In the rows, zero is written as 128.
Rows, each with its class
[137 126 141 113 135 161 104  66 145  98 190 139 119 125 127 139 138 125
 146 176  87 113 137 115  98 149 133] => q805
[146 125 123  96 127 157 120  78 135  95 197 127 125 139  89 194 140 131
 141  98  81 120 124 114  73 154 110] => Q286
[137 122 135 109 136 138 120  59 138 117 177 144 133 133 122 160 134 126
 132 134  93 121 160 102 101 155 108] => q234
[144 120 124  91 123 150 124  77 133 112 186 119 121 136 107 170 142 126
 140 128  99 107 136  96  99 145 111] => Q462
[144 115 125 104 132 154 117  81 151 102 192 142 139 127 108 183 142 122
 135 134  82 116 136 119  91 156 109] => Q286
[153 122 107 131 110 142 137  62 125 133 180 120 114 172 125 153 127 143
 124 129 107 111 144 114 101 130 117] => q349
[133 103 113  99 136 131 115  54 140  92 183 151 136 127 121 169 158 124
 127 137  78  93 152  97  97 161 131] => q805
[129 126  90  86 126 171 128  59 141 114 184 124 126 133 109 173 146 120
 149 127  81 106 170 107  85 158 103] => Q462
[144 111 121  72 126 149 125  80 140  98 199 134 138 137  85 178 130  98
 134 143  79 122 136 102  80 144 116] => Q286
[137 103 128  85 134 159 132  45 136 135 198 136 143 157  91 199 143 126
 130 141  81 116 125  90 102 126 105] => q234
[140 119 126 103 120 151 133  62 147 122 183 159 130 151 107 182 128 134
 142 124  89 111 146 102  86 143 118] => q234
[139 143 129  95 129 146 114  73 148  92 206 144 124 138  95 166 146 137
 141 131  79 117 138 106  79 147 118] => Q286
[135 123 114  45 118 162 120  47 162 111 185 129 137 156  94 177 127 132
 144 127  68  95 132  94  85 158 107] => Q462
[150 123 119  99 135 157 127  63 128  98 232 140 125 125 111 160 119 113
 151 138  81 111 119 120  93 158 124] => Q286
[127 113 128  80 133 142 113  61 129 115 184 137 144 145 127 182 137 131
 141 126  80 113 135  93  94 151  91] => Q286
[138 121 135  91 126 161 107  74 154 110 218 137 123 139  69 179 154 133
 142 121  80 128 131 103  75 148  97] => q234
[143  89 135  76  94 154 112  97 129 144 210 138 124 164  74 183 159 164
 123 131  87 127 157  73  88 126  87] => Q286
[146 105 145 104 114 160 108  53 142 123 199 123 142 133  95 159 175 153
 130 140  86 123 147  90  86 134 107] => q234
[119 116 129 100 120 156 124  74 138 116 194  90 133 138 123 157 147 134
 122 136  82 116 123 106  83 133 118] => q234
[140 114 116 106  97 135 139  71 125   4 171 124 125 189 125 167 128 136
 129 135  86 112 138  90  99 139 115] => q349
[116 110 134 114 122 156 114  72 169 111 186 151 136 116 101 161 141 129
 169 131  87 124 137 107  97 138 114] => q234
[152  99 153 103  74 141 109 132 143 160 221 132 149 181  58 189 172 167
 141 135 110 130 160  59  83 111  74] => q234
[145 128 120 103 143 156 123  58 130  97 187 103 125 144 128 165 113 123
 134 120  87 107 153 102 101 149 127] => q349
[149 116 113 121 121 147 122  75 127 123 196 127 120 122 125 164 132 151
 133 140  85 113 142 110 107 138  86] => q349
[142 116 126  91 114 153 122  69 141  98 180 130 133 151 103 168 136 126
 164 132  87 107 131 106 100 150  96] => q809
[130 139 117  94 122 148 118  89 132 108 165 143 135  94 100 166 132 119
 142 125  76 111 122 101  56 148 155] => Q462
[133 123 131  99 135 160 134  62 129  98 190 137 131 119 117 140 142 104
 143 132  94 121 134 110 100 146 121] => Q286
[119 117 143  78 122 159 108  89 136 113 210 137 137 149  80 175 156 136
 144 131  78 118 141  83  70 160  96] => q234
[150 120 132  83 116 151 124  73 143 114 199 141 132 167  97 177 152 140
 114 139  92 115 142  51  94 140 115] => Q286
[138 121 123  96 132 161 109  67 148  93 207 147 131 112 100 170 138 119
 112 129  74 111 124 109  90 160 126] => q234
[146 115 141  86 120 146 120  89 124 112 203 133 139 150  72 164 141 145
 132 128  93 122 141  87  87 125 100] => Q286
[150 109 126 106 119 161 117  76 140 118 194 134 132 143  90 178 147 139
 140 160  81 106 122 104  86 152 121] => Q286
[148 116 133 111 125 142 121  60 137 110 186 135 122 143 111 161 135 134
 124 132  88 117 143 102  77 151 128] => q234
[144 109 137  84 113 168 120  65 154 103 197 121 135 163 100 175 141 131
 140 127  71 114 140  92  87 147  99] => Q286
[141 108 122 112 134 143 132  96 126 115 177 147 138 140 136 165 133 133
 120 130  95 115 156  97 105 141 120] => q349
